Each row has two labels, one from each of two sets.
[ -1 -13   1  18  -4  -2   4   5  -8   5 -25   4 -14 -19  -4   2  -6] | (48) & M
[ -2   8  -1   6  11   3  -4  15 -10  24  27   3  -7  28  -3 -13   3] | (42) & F
[  2  -5  -2  14  22  -2  10   5   2   1 -54  -8  -8  22  -6  -8  -6] | (42) & M
[ 37  -3   2   9  10  -1  13   3  -3   4 -79  -3   2  22  10 -12  -9] | (42) & T
[  6  -7  -5  12   6   5  -2  11   3   8   0   8 -10 -19 -21 -14  -2] | (37) & Z
[ 10 -16   1   8   6  12  43  26   6  10  13   2 -12  44 -31  -6  -8] | (37) & Z
[ -8 -13  -2  11   7   5  26  20  -4   8 -19  10  -8  25 -15   0   0] | (37) & T
[ 13 -10 -11  21  13  -4  40  19   4   6  13 -23  -5  86 -34 -19   9] | (48) & F
[ -4   1 -11  12  -6  -6  28  13   2  -7  17  14 -25   3  -6   8   2] | (35) & T
[  6 -23  -2  13   9  -1 -11  19   3   2 -31   3  -3  68 -21  -7   0] | (48) & T
[ -1 -15  -7   1 -11   1  -5   6  15   7 -12  13   7   4 -18   9   7] | (48) & T
[ -7   6  -2   2  18  -6  10  15  -9  13  25   6 -18  22  -4 -14  -4] | (42) & Z

Each row has two labels, one from each of two sets.
[ -3 -12  -2  11   3 -13  23   2  -8  15 -10  -2   3  14  -4  -8  -4] | J827 & j620
[-10   5   7   9  10  -1 -28 -18  -2  10  -5  -8  12 -11   3   4   2] | J827 & j620
[-13  -1   7  21   9 -21 -17   1  -9  20 -11 -16  16   8  11 -11   0] | j679 & j620
[  3  -6  -5   5  11 -17 -13  -4   3   9  -6 -12  -4   8   9  -4   2] | j679 & j620
[-13   6   9  14   5 -27 -41  -8  -3  11 -11 -21   6   0  15  -6  -1] | j679 & j620
[-15  -8   1  10  19  -9  -9  -7  -8  17  -3   0   2   6  11  -9  -4] | j679 & j620
[ -5   6   3  10  -1 -14 -28  -4  -9   0   2  -2   9   1  19  10   3] | j679 & j620
[ 14 -23  -3 -12  18 -20   0  -1  -7  16  -3   3 -28   2  29  -1   2] | j679 & j620
[ -3   0   1   8  -9 -24  -2   5  -4   8  -4 -15   3   9   7  -8   2] | j679 & j620
[ 13 -25   3 -11  10   1   4  -3 -20  15  -8  14  -9   9  17   5   0] | J827 & j620
[  1 -13   2   2  12 -11  -7  -4  -5  13  -6  -4  -4  10  18  -2  -2] | j679 & j620
[-14  10   1   6  17 -14 -21  -4   0   2   3 -10   3   6  12  -6  -5] | j679 & j620
[ 13 -14   1   2  11 -23   6  -8  -7  19 -16   1 -19  12  18  -5  -2] | j679 & j388
[ -5 -11  12  12  21 -14  -3  -3 -15   7 -15 -10   5  15  11 -12  -3] | J827 & j620
[ -3 -17  -1  11  21 -12  13  -9  -5  22  -8  -1  -9   6   2  -4  -5] | J827 & j620
[-16  -3   4  11  -4 -11  -6  -2  -3  17  -5  -1   7  12  11   4  -5] | J827 & j620
[  1  -1   4   1   2 -17 -16   4  -6   4  -9  -6   2  11   3   2   2] | j679 & j620
[ -4  -1  12  14  -4  -4   7  -6  -8  20 -13  -5  17  17  -5  -8  -6] | J827 & j620
[  0  -5   5  10  14 -10  -7  -7  -8  20 -10  -4  13   8   6  -2  -7] | J827 & j620
[  5 -26   2  14   3 -33  15  -4 -16  13 -25  -1   2  24  12  -7  -1] | J827 & j620
[ -4  -5   5   1   5  -1   1   1 -12  25  -8   8   3   7   9  -1   4] | J827 & j620
[  6   0  -2   7   1 -14   4   4  -7   9 -10  -4  -3   9  12  -3   0] | j679 & j620
[  3 -11   0 -10   5 -16 -20  -5 -19  12  -7   6  -1  14  32  -7   0] | j679 & j620
[  5  -6  -3   0  -7 -21  -4   2  -4  13  -9  -8  -3   6  22  -5   6] | j679 & j620
[ 14 -24  -4  14   3 -22  46  -4 -21  20 -24   9 -19  30  11 -11  -2] | J827 & j620
[  4  -6   1  13  -1 -22   3   5  -8  24  -6   5   9  10  14  -9  -3] | J827 & j620
[ -1  -7   2   6   1 -21   6   0  -6  12 -15   0  -2  11   5  -9  -2] | j679 & j620
[  0  -4   3  15   0 -13  11  -3  -8  16  -1  -4   6   8   1  -3  -8] | J827 & j620
[-16  -5   2  14   5 -24  -8  -1 -13  21   0 -13  12  24  18 -13  -5] | j679 & j620
[ 19 -13   0   1   8 -21  20  -1 -24  19 -21  10 -11  25  16  -6  -2] | j679 & j620
[ -4  -9   3  14   9 -15   7  -4  -1  22 -10  -7  -1   0   7  -6   3] | J827 & j620
[-15  -6  -2  16   7  -7  22  -5  -6  15  -3   1   8   9  -8 -10  -5] | J827 & j388
[ -3   0  -2   7   6 -12   5  -4   0   1  -2  -1 -11  11   9  -3  -8] | j679 & j388
[-4 -9 -2 10  8 -9 27 -8 -6 16 -1 -3 -3 10  3 -9 -6] | J827 & j620
[ -7  -2  11  21   5  -9  10  -6  -8  18 -20 -16  14  12 -11  -1  -2] | J827 & j620
[ 11 -23  -2   8  13 -24  27  -1 -33  34 -31  21  -7  31  39 -12  -1] | J827 & j620

Each row has two labels, one from each of two sets.
[ 1  3  0 -2 -2 -5  0  1  5  1  3 -3 -2  3 -7 -3 -2] | E & J600
[  0   0  11   1   2   0   0   4 -12  -6   0   2  -3   1  -1  -6  -5] | J & J599
[  0   6  10   1  -1   1   1   4 -16  -7   0   3  -4   0  -2  -2  -5] | J & J599
[ 1 -3 -5 -2  0 -6 -2 -6 12 10 -2 -5  3  0  1  1  0] | U & J600
[  5  -4  13   2   0  -9  -8  -5  12  -1   1 -12   4  -5   4  -9  -6] | L & J600
[ 0  4 -4 -5 -5 -3  1  3 -8  5  6  2 -5  5  0  3  1] | E & j302
[  1   2   6  -2  -2  -6  -3   2  -4   0   3  -1  -2   2  -4  -1 -12] | S & j302
[ 2 -2 -3  3  0 -6 -4 -7 18  8  0 -6  2 -1  0 -1  2] | U & J600
[-1  2  4  2  0  1  2  1  5 -1  7  4  2  2  5 -9 -3] | J & J600
[ 1  0 -5 -4  1 -1 -2 -6  1 11 -3 -5  2  0  2  3  0] | U & J599
[ 1  2 -1 -2  0 -3 -4 -6 -3  8 -4 -6  0  0  3  4  0] | U & J599
[  0   6 -10  -7 -10   0   4   6 -14   6   9   9  -4   4  -3   6   2] | S & J599
[ -4   7  -2  -1  -4   5   4   6 -17  -8   5  10  -6   1   0   4   4] | J & J599
[-1  2 -5 -7 -1 -2  0 -2 -3 10 -1 -1 -3  2  3  6  2] | U & J599
